Below is a small trained network, with its code and all its weights. Each question gives an input and a class and asks what happens when units are switched off, that is, made to give their printed mean instead of their output.

import numpy as np


def w(rows, s, z=0):
    codes = np.array(rows[::2]) - 128.0
    scale = np.full(codes.shape[1], s)
    scale[-1] = z or s
    return codes * scale


def f(y):
    return np.maximum(y, 0)


def log_softmax(a):
    a = a - a.max(-1, keepdims=True)
    return a - np.log(np.exp(a).sum(-1, keepdims=True))


def net(x, mask):
    res = np.array(x, float).reshape(1, 7) / 4 @ E
    y = f(res @ A[0][:, :-1].T + A[0][:, -1])
    res = res + np.where(mask, y, B[0][:, -1]) @ B[0][:, :-1]
    return log_softmax(res[-1] @ U[:, :-1].T + U[:, -1])


A, B = {}, {}
E = w([
[122,130,130,133,133],'x0',
[126,126,129,129,126],'x1',
[216,99,136,235,95],'x2',
[134,123,129,121,126],'x3',
[130,151,250,90,62],'x4',
[199,167,156,98,239],'x5',
[114,1,172,125,175],'x6',
],0.0094)
A[0] = w([
[175,123,122,172,104,43],'neuron 1',
[113,111,7,166,179,41],'neuron 2',
[211,113,121,153,120,175],'neuron 3',
[159,181,112,108,119,133],'neuron 4',
[156,114,72,156,131,46],'neuron 5',
[77,129,117,51,148,50],'neuron 6',
[92,138,78,77,146,44],'neuron 7',
[106,168,204,145,103,1],'neuron 8',
[124,226,98,135,89,64],'neuron 9',
[66,96,77,150,12,146],'neuron 10',
[81,162,107,80,145,20],'neuron 11',
],0.013,0.0058)
B[0] = w([
[21,162,143,173,104,155],'neuron 1',
[193,127,211,88,69,199],'neuron 2',
[96,148,110,163,146,182],'neuron 3',
[143,91,65,107,145,175],'neuron 4',
[96,173,145,120,117,158],'neuron 5',
[110,127,124,202,114,176],'neuron 6',
[96,160,144,155,118,159],'neuron 7',
[162,174,168,111,101,161],'neuron 8',
[154,4,83,128,107,199],'neuron 9',
[142,161,91,88,193,247],'neuron 10',
[93,179,107,169,107,163],'neuron 11',
],0.012,0.014)
U = w([
[140,134,142,123,140,254],'0',
[179,158,203,80,47,87],'1',
[65,163,130,196,112,37],'2',
[163,172,114,91,248,103],'3',
[123,6,134,124,132,144],'4',
],0.012,0.0087)

Each question gives the input, the list of numbers given to net, and the class t.
The units are the neurons (one row each of A and B). Each row of codes is followed by its name. A weight is (code - 128) times the scale printed after its matrix; where a second scale follows, it is the last column's (A, B and U).
mask holds one flag per neuron, in row order. A switched-off neuron (its flag False) gives its mean, the last column of its row in B, instead of its output. The means were averaged over made-up inputs and are rounded, as every weight is.
A unit's drop is (log p(t) with every unit on - log p(t) with that unit switched off) / (log p(t) with every unit on - log p(t) with every unit switched off).
The circuit of an input: a set's keep is (log p(t) with only the set's units on - log p(t) with every unit switched off) / (log p(t) with every unit on - log p(t) with every unit switched off). Starting from all 11 units, units are removed one at a time, each time the one whose removal leaves the highest keep (on an exact tie, the one counted first), for as long as the keep stays at least 0.8.
circuit, biggest first: the units of the circuit, biggest drop first
unit that matters most: the unit with the biggest drop
k most important neurons: the k neurons with the biggest drops, biggest first
drop of u: that unit's drop, to one decimal
input [3,-3,-2,-8,5,-6,-4], class 3: 2 most important neurons : [neuron 10; neuron 2]
input [-2,-2,7,2,-7,6,-5], class 1: circuit, biggest first : [neuron 2]
input [-7,-8,-8,5,-5,-7,8], class 2: circuit, biggest first : [neuron 6; neuron 9]
input [-1,-7,0,-6,0,2,-6], class 4: circuit, biggest first : [neuron 9; neuron 10]
input [-6,-7,-8,7,3,-3,-8], class 2: 3 most important neurons : [neuron 11; neuron 6; neuron 7]
input [3,3,-7,3,6,0,-2], class 2: circuit, biggest first : [neuron 6; neuron 11]
input [-5,7,6,4,-2,0,-1], class 2: circuit, biggest first : [neuron 1; neuron 3]
input [5,-8,-4,-5,-5,4,4], class 0: circuit, biggest first : [neuron 10; neuron 9; neuron 2]
input [1,-5,2,7,-7,7,-7], class 1: 2 most important neurons : [neuron 2; neuron 10]
input [5,5,-8,5,5,7,0], class 2: 3 most important neurons : [neuron 6; neuron 10; neuron 11]
input [-1,-7,-1,2,2,4,-6], class 4: circuit, biggest first : [neuron 9; neuron 10; neuron 4]
input [-5,-8,5,8,-1,-3,5], class 0: 2 most important neurons : [neuron 9; neuron 6]
input [-8,4,8,2,6,-6,4], class 0: 2 most important neurons : [neuron 10; neuron 6]
input [6,0,-1,-7,1,-7,2], class 3: most important neuron : [neuron 10]
input [4,1,-7,-1,6,3,6], class 2: 2 most important neurons : [neuron 6; neuron 2]
input [7,-7,8,-7,-5,1,2], class 2: 2 most important neurons : [neuron 1; neuron 3]
input [2,3,6,-5,-1,-7,1], class 3: 2 most important neurons : [neuron 10; neuron 6]
input [4,0,-7,-5,-8,-7,-5], class 1: 2 most important neurons : [neuron 2; neuron 3]
input [-6,2,7,-5,-1,7,1], class 2: 2 most important neurons : [neuron 10; neuron 1]
input [-5,-6,-8,0,-3,2,4], class 2: unit that matters most : neuron 6
input [-8,3,7,-5,7,-1,-7], class 0: drop of neuron 8 : 0.3
input [0,0,8,-2,6,-6,-1], class 2: drop of neuron 3 : 0.2
input [7,5,0,1,-7,6,-5], class 0: drop of neuron 8 : 0.2
